Below is a small trained network, with its code and all its weights. Each question gives an input and a class and asks what happens when units are switched off, that is, made to give their printed mean instead of their output.

import numpy as np


def w(rows, s, z=0):
    codes = np.array(rows[::2]) - 128.0
    scale = np.full(codes.shape[1], s)
    scale[-1] = z or s
    return codes * scale


def norm(h):
    return h / np.sqrt((h * h).mean(-1, keepdims=True) + 1e-5)


def f(y):
    return np.maximum(y, 0)


def log_softmax(a):
    a = a - a.max(-1, keepdims=True)
    return a - np.log(np.exp(a).sum(-1, keepdims=True))


def net(x, mask):
    res = np.array(x, float).reshape(1, 8) / 4 @ E
    u = 0
    for l in range(2):
        y = f(norm(res) @ A[l][:, :-1].T + A[l][:, -1])
        res = res + np.where(mask[u : u + 13], y, B[l][:, -1]) @ B[l][:, :-1]
        u += 13
    return log_softmax(norm(res)[-1] @ U[:, :-1].T + U[:, -1])


A, B = {}, {}
E = w([
[117,107,163,42,85,47,143,136],'x0',
[154,113,164,88,110,96,199,139],'x1',
[134,180,76,225,237,204,181,128],'x2',
[237,82,163,140,78,148,107,165],'x3',
[156,135,68,84,114,129,4,69],'x4',
[106,107,114,123,94,171,96,47],'x5',
[248,155,73,79,165,121,103,103],'x6',
[148,75,183,184,74,222,244,76],'x7',
],0.0023)
A[0] = w([
[115,107,126,155,165,118,141,99,133],'L0N1',
[87,127,101,125,138,164,58,78,50],'L0N2',
[62,120,160,132,129,149,148,137,110],'L0N3',
[115,151,143,183,110,159,159,152,55],'L0N4',
[68,145,89,123,160,101,145,142,5],'L0N5',
[80,138,107,133,163,115,142,142,50],'L0N6',
[74,122,142,226,159,204,175,127,34],'L0N7',
[240,141,98,156,174,136,144,126,46],'L0N8',
[162,131,105,137,86,128,112,103,108],'L0N9',
[115,108,145,146,76,154,254,92,55],'L0N10',
[117,126,164,116,66,96,131,176,71],'L0N11',
[133,134,142,149,150,118,189,142,147],'L0N12',
[39,164,118,132,198,108,177,144,34],'L0N13',
],0.0069,0.0027)
B[0] = w([
[143,135,166,137,92,100,93,202,165],'L0N1',
[74,99,106,145,134,146,52,67,194],'L0N2',
[240,210,128,100,172,169,152,106,203],'L0N3',
[101,68,54,158,119,163,156,133,184],'L0N4',
[114,195,241,196,200,104,100,131,174],'L0N5',
[93,187,186,170,182,108,117,148,171],'L0N6',
[158,29,19,211,97,57,158,202,253],'L0N7',
[240,151,142,90,202,163,120,128,213],'L0N8',
[54,174,80,115,217,103,135,109,172],'L0N9',
[47,71,195,47,160,186,201,68,244],'L0N10',
[95,97,101,90,161,41,113,184,207],'L0N11',
[90,133,71,138,61,153,21,36,209],'L0N12',
[94,226,226,253,231,94,96,125,232],'L0N13',
],0.0076,0.004)
A[1] = w([
[140,106,52,244,20,135,217,160,29],'L1N1',
[119,162,164,72,146,128,103,118,132],'L1N2',
[254,174,123,85,142,220,127,181,5],'L1N3',
[86,143,119,152,152,177,139,80,141],'L1N4',
[87,123,162,78,82,172,177,115,73],'L1N5',
[106,170,180,79,54,177,210,73,12],'L1N6',
[173,125,77,181,133,86,80,122,143],'L1N7',
[91,162,97,124,62,153,84,87,23],'L1N8',
[105,161,87,130,52,171,64,78,32],'L1N9',
[124,142,127,86,80,61,119,207,74],'L1N10',
[144,177,92,95,20,61,162,188,54],'L1N11',
[249,176,117,83,145,175,151,87,31],'L1N12',
[84,156,95,122,71,191,53,97,39],'L1N13',
],0.0068,0.0018)
B[1] = w([
[176,106,104,191,120,249,135,126,231],'L1N1',
[137,119,100,176,106,164,147,144,218],'L1N2',
[145,200,33,63,178,139,134,146,222],'L1N3',
[184,135,128,101,73,113,107,182,231],'L1N4',
[100,142,184,87,152,136,149,114,186],'L1N5',
[50,90,162,72,177,100,173,116,173],'L1N6',
[95,135,189,76,85,130,189,98,253],'L1N7',
[100,136,112,136,81,131,91,96,159],'L1N8',
[79,125,102,145,83,132,74,106,170],'L1N9',
[204,93,138,152,116,144,100,131,200],'L1N10',
[167,91,144,120,141,71,101,175,165],'L1N11',
[137,200,63,80,161,124,133,159,224],'L1N12',
[111,134,93,151,55,67,166,80,178],'L1N13',
],0.013,0.0035)
U = w([
[51,134,78,121,1,85,67,45,95],'0',
[148,59,90,217,114,253,193,139,228],'1',
[35,55,211,17,163,136,214,102,56],'2',
[163,230,25,34,184,149,142,143,223],'3',
[214,35,162,97,108,45,72,197,2],'4',
[85,227,215,214,201,76,96,154,165],'5',
],0.0086,0.00085)

Each question gives the input, the list of numbers given to net, and the class t.
The units are the neurons (one row each of A and B). Each row of codes is followed by its name. A weight is (code - 128) times the scale printed after its matrix; where a second scale follows, it is the last column's (A, B and U).
mask holds one flag per neuron, layer by layer. A switched-off neuron (its flag False) gives its mean, the last column of its row in B, instead of its output. The means were averaged over made-up inputs and are rounded, as every weight is.
A unit's drop is (log p(t) with every unit on - log p(t) with that unit switched off) / (log p(t) with every unit on - log p(t) with every unit switched off).
The circuit of an input: a set's keep is (log p(t) with only the set's units on - log p(t) with every unit switched off) / (log p(t) with every unit on - log p(t) with every unit switched off). Starting from the 12 units with the biggest drops (on a tie, the unit counted first), units are removed one at a time, each time the one whose removal leaves the highest keep (on an exact tie, the one counted first), for as long as the keep stays at least 0.8.
circuit, biggest first: the units of the circuit, biggest drop first
k most important neurons: the k neurons with the biggest drops, biggest first
top k neurons in layer l: the k neurons of layer l with the biggest drops, biggest first
drop of u: that unit's drop, to one decimal
input [3,-8,-6,5,3,-4,-4,-4], class 4: 3 most important neurons -> L0N12, L0N11, L1N10
input [-7,-7,-6,6,-3,6,0,2], class 0: circuit, biggest first -> L0N2, L1N13
input [-7,8,-4,6,-5,-7,-3,6], class 2: circuit, biggest first -> L0N10
input [0,1,-1,-5,1,4,-4,8], class 2: 3 most important neurons -> L0N10, L1N6, L1N5
input [-2,-2,-5,4,-2,-4,-6,6], class 2: top 2 neurons in layer 1 -> L1N5, L1N6
input [0,5,0,6,-1,2,7,7], class 3: top 2 neurons in layer 1 -> L1N12, L1N3
input [1,-4,1,0,3,2,4,1], class 0: circuit, biggest first -> L0N2, L1N13
input [-5,-7,7,4,-4,0,-6,-7], class 1: circuit, biggest first -> L0N7, L1N1
input [7,-8,-8,-6,4,-5,-2,-5], class 4: 2 most important neurons -> L0N12, L1N10
input [-5,-1,6,-6,6,3,5,-8], class 0: 2 most important neurons -> L0N2, L0N3
input [0,-2,-5,3,4,-2,-3,-1], class 4: top 2 neurons in layer 0 -> L0N11, L0N12
input [1,0,7,-8,-7,6,3,1], class 5: 2 most important neurons -> L0N13, L0N5
input [-6,0,-7,0,-8,7,5,-4], class 4: 4 most important neurons -> L0N12, L0N13, L0N10, L1N1
input [0,2,2,5,-1,-5,-7,-6], class 5: top 2 neurons in layer 0 -> L0N7, L0N13
input [5,4,-3,-1,3,2,6,2], class 4: 4 most important neurons -> L0N10, L0N8, L0N3, L0N12
input [-8,2,8,8,-2,6,6,6], class 3: circuit, biggest first -> L1N3
input [-7,4,7,-2,-4,-8,3,-7], class 5: 2 most important neurons -> L0N13, L0N3
input [1,-6,3,-5,4,-5,5,-7], class 5: top 2 neurons in layer 1 -> L1N3, L1N12
input [-2,-4,5,-2,7,-3,-8,-7], class 5: drop of L0N12 -> 0.1
input [5,-6,-1,0,4,3,2,7], class 0: drop of L0N2 -> 0.4
input [-8,3,8,-2,8,-3,-7,-2], class 1: drop of L1N1 -> 0.7
input [-4,-4,-6,6,1,0,2,-8], class 0: most important neuron -> L0N7
input [1,-1,7,-8,5,7,8,-4], class 0: top 2 neurons in layer 0 -> L0N2, L0N3
